Here is a tiny trained network, its code and every weight. The questions are about switching its units off for an input and a target symbol, where a switched-off unit gives its printed mean instead of its output.

import numpy as np


def w(rows, s, z=0):
    codes = np.array(rows[::2]) - 128.0
    scale = np.full(codes.shape[1], s)
    scale[-1] = z or s
    return codes * scale


def norm(h):
    return h / np.sqrt((h * h).mean(-1, keepdims=True) + 1e-5)


def f(y):
    return y / 2 * (1 + np.tanh(0.7978845608 * (y + 0.044715 * y**3)))


def softmax(a):
    e = np.exp(a - a.max(-1, keepdims=True))
    return e / e.sum(-1, keepdims=True)


def log_softmax(a):
    a = a - a.max(-1, keepdims=True)
    return a - np.log(np.exp(a).sum(-1, keepdims=True))


def net(x, mask):
    ids = ['ΛΞΣΦΩαβγδζηθμτ'.index(c) for c in x.split()]
    T = len(ids)
    res = E[ids] + P[:T]
    u = 0
    for l in range(3):
        r = norm(res)
        for j in range(2):
            rows = slice(4 * j, 4 * j + 4)
            q, k, v = (r @ M[l][rows].T for M in (Q, K, V))
            z = softmax(np.where(np.tri(T) > 0, q @ k.T / 4**0.5, -1e9)) @ v
            o = O[l][rows]
            res = res + np.where(mask[u + j], z, o[:, -1]) @ o[:, :-1]
        u += 2
        y = f(norm(res) @ A[l][:, :-1].T + A[l][:, -1])
        res = res + np.where(mask[u : u + 4], y, B[l][:, -1]) @ B[l][:, :-1]
        u += 4
    return log_softmax(norm(res)[-1] @ U[:, :-1].T + U[:, -1])


Q, K, V, O, A, B = {}, {}, {}, {}, {}, {}
E = w([
[139,154,126],'Λ',
[111,178,137],'Ξ',
[100,109,118],'Σ',
[39,133,231],'Φ',
[174,92,211],'Ω',
[81,93,212],'α',
[122,163,120],'β',
[176,148,98],'γ',
[138,154,125],'δ',
[137,144,125],'ζ',
[96,10,123],'η',
[137,160,125],'θ',
[95,223,253],'μ',
[117,190,120],'τ',
],0.035)
P = w([
[16,255,167],'0',
[28,248,172],'1',
[36,239,177],'2',
[37,230,177],'3',
[39,222,175],'4',
[44,213,178],'5',
[38,225,167],'6',
],0.005)
Q[0] = w([
[166,157,244],'L0H1',
[56,85,153],'L0H1',
[101,164,55],'L0H1',
[117,147,118],'L0H1',
[159,189,176],'L0H2',
[137,30,88],'L0H2',
[56,146,17],'L0H2',
[186,6,167],'L0H2',
],0.016)
K[0] = w([
[254,199,106],'L0H1',
[43,194,154],'L0H1',
[85,24,126],'L0H1',
[122,100,131],'L0H1',
[180,60,134],'L0H2',
[90,218,152],'L0H2',
[62,123,64],'L0H2',
[177,215,179],'L0H2',
],0.012)
V[0] = w([
[107,81,79],'L0H1',
[132,83,106],'L0H1',
[124,125,145],'L0H1',
[158,152,87],'L0H1',
[83,2,113],'L0H2',
[12,120,171],'L0H2',
[161,94,161],'L0H2',
[22,130,142],'L0H2',
],0.0091)
O[0] = w([
[167,74,142,35],'L0H1',
[189,109,155,41],'L0H1',
[127,129,120,133],'L0H1',
[144,192,182,135],'L0H1',
[152,1,182,1],'L0H2',
[75,100,48,198],'L0H2',
[165,99,155,113],'L0H2',
[56,97,68,178],'L0H2',
],0.0073,0.0061)
A[0] = w([
[34,207,112,146],'L0N1',
[141,124,138,55],'L0N2',
[209,253,196,101],'L0N3',
[86,54,142,254],'L0N4',
],0.0059,0.0085)
B[0] = w([
[72,105,131,254],'L0N1',
[145,254,154,104],'L0N2',
[63,103,107,167],'L0N3',
[123,22,78,213],'L0N4',
],0.0091,0.0071)
Q[1] = w([
[124,72,128],'L1H1',
[118,172,124],'L1H1',
[78,19,100],'L1H1',
[134,185,43],'L1H1',
[106,209,133],'L1H2',
[173,107,249],'L1H2',
[122,158,37],'L1H2',
[132,102,183],'L1H2',
],0.015)
K[1] = w([
[121,101,73],'L1H1',
[98,150,137],'L1H1',
[91,77,41],'L1H1',
[3,187,115],'L1H1',
[231,186,158],'L1H2',
[47,121,151],'L1H2',
[206,211,13],'L1H2',
[90,23,136],'L1H2',
],0.014)
V[1] = w([
[169,204,174],'L1H1',
[203,94,93],'L1H1',
[144,107,21],'L1H1',
[87,173,222],'L1H1',
[84,182,185],'L1H2',
[59,87,141],'L1H2',
[125,57,25],'L1H2',
[56,43,1],'L1H2',
],0.0066)
O[1] = w([
[106,140,59,136],'L1H1',
[111,162,190,3],'L1H1',
[32,116,101,111],'L1H1',
[226,62,72,204],'L1H1',
[1,67,41,219],'L1H2',
[118,152,123,156],'L1H2',
[150,216,191,84],'L1H2',
[206,233,109,152],'L1H2',
],0.0047,0.0044)
A[1] = w([
[208,196,126,3],'L1N1',
[199,72,85,43],'L1N2',
[47,196,122,105],'L1N3',
[186,104,11,65],'L1N4',
],0.011,0.0046)
B[1] = w([
[129,170,199,118],'L1N1',
[155,143,87,120],'L1N2',
[126,96,76,254],'L1N3',
[196,201,255,125],'L1N4',
],0.01,0.0095)
Q[2] = w([
[150,80,109],'L2H1',
[121,117,246],'L2H1',
[164,187,179],'L2H1',
[126,238,107],'L2H1',
[81,218,63],'L2H2',
[159,215,108],'L2H2',
[73,148,66],'L2H2',
[122,167,133],'L2H2',
],0.014)
K[2] = w([
[134,119,103],'L2H1',
[168,148,28],'L2H1',
[170,182,97],'L2H1',
[129,165,199],'L2H1',
[158,152,254],'L2H2',
[184,142,178],'L2H2',
[123,160,204],'L2H2',
[175,119,165],'L2H2',
],0.017)
V[2] = w([
[167,227,228],'L2H1',
[99,153,176],'L2H1',
[234,167,23],'L2H1',
[252,2,4],'L2H1',
[126,70,72],'L2H2',
[13,45,146],'L2H2',
[95,199,207],'L2H2',
[153,54,42],'L2H2',
],0.0069)
O[2] = w([
[130,65,182,46],'L2H1',
[124,122,147,144],'L2H1',
[141,66,2,68],'L2H1',
[200,104,93,2],'L2H1',
[77,71,84,133],'L2H2',
[53,96,165,211],'L2H2',
[147,197,156,157],'L2H2',
[112,99,110,110],'L2H2',
],0.0082,0.0041)
A[2] = w([
[204,216,54,175],'L2N1',
[56,206,1,235],'L2N2',
[236,239,73,92],'L2N3',
[108,49,109,254],'L2N4',
],0.012,0.0055)
B[2] = w([
[218,177,113,151],'L2N1',
[199,61,210,252],'L2N2',
[178,204,255,136],'L2N3',
[225,157,109,156],'L2N4',
],0.0098,0.022)
U = w([
[153,122,105,139],'Λ',
[54,117,69,166],'Ξ',
[89,29,73,97],'Σ',
[72,119,147,217],'Φ',
[172,54,199,45],'Ω',
[76,85,150,175],'α',
[127,93,3,72],'β',
[185,188,208,28],'γ',
[170,119,99,119],'δ',
[155,93,86,127],'ζ',
[124,123,119,136],'η',
[162,132,109,141],'θ',
[77,186,194,113],'μ',
[116,194,74,253],'τ',
],0.024,0.0055)

Each question gives the input, a string of symbols that net reads in full, and the target symbol t.
The units are the heads (4 rows each of Q, K, V and O) and the neurons (one row each of A and B). Each row of codes is followed by its name. A weight is (code - 128) times the scale printed after its matrix; where a second scale follows, it is the last column's (O, A, B and U).
mask holds one flag per unit, layer by layer, with each layer's heads first. A switched-off unit (its flag False) gives its mean, the last column of its rows in O or B, instead of its output. The means were averaged over made-up inputs and are rounded, as every weight is.
A unit's drop is (log p(t) with every unit on - log p(t) with that unit switched off) / (log p(t) with every unit on - log p(t) with every unit switched off).
The circuit of an input: a set's keep is (log p(t) with only the set's units on - log p(t) with every unit switched off) / (log p(t) with every unit on - log p(t) with every unit switched off). Starting from the 12 units with the biggest drops (on a tie, the unit counted first), units are removed one at a time, each time the one whose removal leaves the highest keep (on an exact tie, the one counted first), for as long as the keep stays at least 0.8.
units of the circuit, in order: the units of the circuit, biggest drop first
unit that matters most: the unit with the biggest drop
top k neurons: the k neurons with the biggest drops, biggest first
top k neurons in layer l: the k neurons of layer l with the biggest drops, biggest first
which heads matter: for each layer, one digit per head in row order, 1 if its drop is at least 0.15 and else 0, layers parted by /
drop of u: that unit's drop, to one decimal
input β τ Σ Ξ τ θ, target Σ: which heads matter -> 01 / 00 / 00
input ζ β β β β β, target β: unit that matters most -> L0H2
input μ β τ Σ θ, target Σ: which heads matter -> 01 / 10 / 00
input β Ω Σ α β β, target α: units of the circuit, in order -> [L2H1; L0H2]
input τ μ τ τ α Ξ θ, target α: units of the circuit, in order -> [L0H2; L2H1]
input τ η Ξ β τ Ξ Ξ, target α: units of the circuit, in order -> [L0H2; L2N2]
input τ α Ω μ θ, target μ: which heads matter -> 01 / 00 / 11
input τ τ τ γ Ξ β τ, target γ: top 2 neurons -> [L2N2; L2N3]
input τ β τ Ξ γ θ, target γ: which heads matter -> 00 / 00 / 01
input Ω Ω β γ γ Λ, target γ: which heads matter -> 01 / 00 / 01
input τ Σ β Φ τ α τ, target α: units of the circuit, in order -> [L0H2; L2H1]
input β ζ η τ, target Ω: which heads matter -> 00 / 11 / 00
input μ β τ τ β, target μ: which heads matter -> 00 / 00 / 10
input θ γ Σ Ξ δ ζ, target Σ: units of the circuit, in order -> [L0H2]
input μ τ Λ Ω Ξ Ξ, target Ω: which heads matter -> 01 / 10 / 00
input τ ζ τ γ Ξ, target γ: which heads matter -> 00 / 00 / 01
input Ω β τ Ξ τ, target Ω: which heads matter -> 00 / 00 / 00
input γ δ δ, target γ: which heads matter -> 01 / 00 / 01
input τ τ Ξ β τ τ, target τ: top 3 neurons in layer 2 -> [L2N2; L2N1; L2N4]
input τ γ Λ, target γ: unit that matters most -> L2H2
input τ τ Ω Ξ, target Ω: which heads matter -> 01 / 00 / 00
input μ μ Λ, target μ: which heads matter -> 00 / 00 / 10
input τ τ τ ζ Ξ, target Ξ: top 2 neurons in layer 1 -> [L1N3; L1N4]
input τ Σ Ξ, target Σ: drop of L0N3 -> 0.0
input β Σ τ δ, target Σ: drop of L0H2 -> 0.4
input τ γ τ θ γ, target γ: drop of L2N3 -> 0.1
input τ β Φ τ β, target α: drop of L0H2 -> 0.2
input β γ τ β Λ τ ζ, target γ: top 2 neurons in layer 1 -> [L1N1; L1N4]
